Here is a tiny trained network, its code and every weight. The questions are about switching its units off for an input and a class, where a switched-off unit gives its printed mean instead of its output.

import numpy as np


def w(rows, s, z=0):
    codes = np.array(rows[::2]) - 128.0
    scale = np.full(codes.shape[1], s)
    scale[-1] = z or s
    return codes * scale


def f(y):
    return y / 2 * (1 + np.tanh(0.7978845608 * (y + 0.044715 * y**3)))


def log_softmax(a):
    a = a - a.max(-1, keepdims=True)
    return a - np.log(np.exp(a).sum(-1, keepdims=True))


def net(x, mask):
    res = np.array(x, float).reshape(1, 2) / 4 @ E
    y = f(res @ A[0][:, :-1].T + A[0][:, -1])
    res = res + np.where(mask, y, B[0][:, -1]) @ B[0][:, :-1]
    return log_softmax(res[-1] @ U[:, :-1].T + U[:, -1])


A, B = {}, {}
E = w([
[234,41,38],'x0',
[196,245,102],'x1',
],0.011)
A[0] = w([
[163,252,91,94],'N0',
[163,187,143,81],'N1',
[188,208,81,67],'N2',
[51,171,183,106],'N3',
[65,196,130,91],'N4',
[96,47,177,208],'N5',
[79,155,142,250],'N6',
[29,188,174,55],'N7',
[151,85,197,104],'N8',
[68,22,223,111],'N9',
[65,79,102,80],'N10',
[208,218,135,178],'N11',
[51,50,128,71],'N12',
[140,52,213,96],'N13',
[189,231,138,92],'N14',
[189,208,152,157],'N15',
[67,143,175,107],'N16',
[217,38,24,183],'N17',
[248,42,46,39],'N18',
[87,155,112,213],'N19',
[41,205,196,193],'N20',
[149,77,27,73],'N21',
[136,146,225,209],'N22',
[60,164,195,84],'N23',
[58,205,131,112],'N24',
],0.013)
B[0] = w([
[75,96,144,193],'N0',
[20,189,161,147],'N1',
[39,142,148,168],'N2',
[138,155,94,194],'N3',
[118,166,111,172],'N4',
[121,75,138,200],'N5',
[161,92,102,222],'N6',
[140,250,48,190],'N7',
[88,143,142,134],'N8',
[74,87,148,196],'N9',
[42,151,142,144],'N10',
[102,54,127,214],'N11',
[24,155,198,162],'N12',
[72,126,135,152],'N13',
[51,86,151,183],'N14',
[105,88,118,193],'N15',
[132,155,119,171],'N16',
[153,115,62,239],'N17',
[131,184,54,200],'N18',
[154,78,90,189],'N19',
[156,121,97,252],'N20',
[100,179,64,166],'N21',
[159,90,90,202],'N22',
[137,173,102,184],'N23',
[120,147,91,188],'N24',
],0.016,0.019)
U = w([
[127,197,51,114],'0',
[20,100,152,178],'1',
[241,6,116,254],'2',
[197,166,179,77],'3',
[177,201,145,81],'4',
[74,195,179,78],'5',
[130,180,201,95],'6',
[223,183,180,80],'7',
],0.013,0.0088)

Each question gives the input, the list of numbers given to net, and the class t.
The units are the neurons (one row each of A and B). Each row of codes is followed by its name. A weight is (code - 128) times the scale printed after its matrix; where a second scale follows, it is the last column's (A, B and U).
mask holds one flag per neuron, in row order. A switched-off neuron (its flag False) gives its mean, the last column of its row in B, instead of its output. The means were averaged over made-up inputs and are rounded, as every weight is.
A unit's drop is (log p(t) with every unit on - log p(t) with that unit switched off) / (log p(t) with every unit on - log p(t) with every unit switched off).
The circuit of an input: a set's keep is (log p(t) with only the set's units on - log p(t) with every unit switched off) / (log p(t) with every unit on - log p(t) with every unit switched off). Starting from the 12 units with the biggest drops (on a tie, the unit counted first), units are removed one at a time, each time the one whose removal leaves the highest keep (on an exact tie, the one counted first), for as long as the keep stays at least 0.8.
circuit, biggest first: the units of the circuit, biggest drop first
top k neurons: the k neurons with the biggest drops, biggest first
drop of u: that unit's drop, to one decimal
input [8,-8], class 0: top 2 neurons => (N18, N17)
input [-8,-7], class 0: circuit, biggest first => (N7)
input [-8,-8], class 0: top 2 neurons => (N7, N23)
input [5,-6], class 1: top 2 neurons => (N7, N12)
input [6,-6], class 0: top 2 neurons => (N18, N17)
input [-6,8], class 1: top 2 neurons => (N14, N0)
input [8,-7], class 0: top 2 neurons => (N18, N17)
input [-4,-3], class 0: top 2 neurons => (N7, N11)
input [-6,-5], class 0: drop of N7 => 0.2
input [3,1], class 2: drop of N7 => 0.6
input [3,-3], class 2: drop of N23 => 0.2
